Below are the code and all the weights of a small trained network. Each question names an input and a class and asks about switching units off, where a switched-off unit gives its printed mean instead of its output.

import numpy as np


def w(rows, s, z=0):
    codes = np.array(rows[::2]) - 128.0
    scale = np.full(codes.shape[1], s)
    scale[-1] = z or s
    return codes * scale


def f(y):
    return y / 2 * (1 + np.tanh(0.7978845608 * (y + 0.044715 * y**3)))


def log_softmax(a):
    a = a - a.max(-1, keepdims=True)
    return a - np.log(np.exp(a).sum(-1, keepdims=True))


def net(x, mask):
    res = np.array(x, float).reshape(1, 4) / 4 @ E
    y = f(res @ A[0][:, :-1].T + A[0][:, -1])
    res = res + np.where(mask, y, B[0][:, -1]) @ B[0][:, :-1]
    return log_softmax(res[-1] @ U[:, :-1].T + U[:, -1])


A, B = {}, {}
E = w([
[255,98,240,149,124,86,156,126],'x0',
[139,136,73,88,47,129,179,214],'x1',
[147,215,128,10,148,79,178,95],'x2',
[129,118,124,126,121,136,132,118],'x3',
],0.014)
A[0] = w([
[91,179,145,120,166,128,71,38,228],'n0',
[154,127,159,166,178,111,130,67,252],'n1',
[82,104,83,176,100,162,88,134,172],'n2',
[164,129,89,129,4,113,160,217,215],'n3',
[143,68,160,204,109,165,94,172,168],'n4',
[80,89,104,188,114,171,47,168,180],'n5',
[148,111,133,162,87,149,141,172,126],'n6',
],0.011,0.0038)
B[0] = w([
[99,60,69,109,128,101,10,64,220],'n0',
[156,170,171,182,75,196,107,108,213],'n1',
[123,183,185,78,40,59,167,97,218],'n2',
[98,107,125,32,134,32,144,254,253],'n3',
[178,97,116,165,208,203,38,206,232],'n4',
[131,184,245,104,74,90,138,73,243],'n5',
[150,47,162,111,151,98,124,220,173],'n6',
],0.009,0.016)
U = w([
[159,153,181,147,117,106,116,57,253],'0',
[131,141,175,102,110,80,193,147,153],'1',
[90,101,54,115,178,108,86,92,157],'2',
[80,191,11,95,132,146,172,170,134],'3',
[131,114,143,205,177,198,95,148,51],'4',
[136,48,108,142,189,104,104,188,18],'5',
],0.012,0.0033)

Each question gives the input, the list of numbers given to net, and the class t.
The units are the neurons (one row each of A and B). Each row of codes is followed by its name. A weight is (code - 128) times the scale printed after its matrix; where a second scale follows, it is the last column's (A, B and U).
mask holds one flag per neuron, in row order. A switched-off neuron (its flag False) gives its mean, the last column of its row in B, instead of its output. The means were averaged over made-up inputs and are rounded, as every weight is.
A unit's drop is (log p(t) with every unit on - log p(t) with that unit switched off) / (log p(t) with every unit on - log p(t) with every unit switched off).
The circuit of an input: a set's keep is (log p(t) with only the set's units on - log p(t) with every unit switched off) / (log p(t) with every unit on - log p(t) with every unit switched off). Starting from all 7 units, units are removed one at a time, each time the one whose removal leaves the highest keep (on an exact tie, the one counted first), for as long as the keep stays at least 0.8.
circuit, biggest first: the units of the circuit, biggest drop first
most important unit: the unit with the biggest drop
k most important neurons: the k neurons with the biggest drops, biggest first
drop when u is switched off: that unit's drop, to one decimal
input [1,-2,-2,-6], class 4: 2 most important neurons => n2; n3
input [1,0,6,1], class 0: 3 most important neurons => n3; n4; n6
input [-1,-1,8,1], class 2: circuit, biggest first => n5; n0
input [0,1,-7,2], class 1: most important unit => n5
input [-4,8,0,8], class 1: circuit, biggest first => n4; n2
input [-1,-3,4,6], class 2: circuit, biggest first => n5; n0
input [6,0,-8,8], class 4: 2 most important neurons => n4; n1
input [-3,4,7,3], class 3: 2 most important neurons => n5; n2
input [5,0,-6,7], class 4: circuit, biggest first => n4; n3
input [7,4,0,-8], class 5: 2 most important neurons => n5; n2
input [2,4,0,-2], class 5: 4 most important neurons => n5; n2; n1; n6
input [-5,5,0,7], class 1: circuit, biggest first => n2; n4
input [0,-1,-7,-8], class 0: 2 most important neurons => n5; n2
input [-3,2,5,-2], class 3: circuit, biggest first => n5
input [-1,-5,6,-2], class 2: 2 most important neurons => n0; n5
input [4,1,-3,-8], class 5: 2 most important neurons => n6; n5
input [6,8,0,-3], class 5: 3 most important neurons => n5; n2; n6
input [-1,-8,-8,1], class 0: 2 most important neurons => n5; n2
input [4,0,-5,1], class 4: drop when n4 is switched off => 0.3
input [7,-2,-8,7], class 4: drop when n2 is switched off => 0.0
input [-6,7,0,0], class 1: drop when n0 is switched off => 0.1
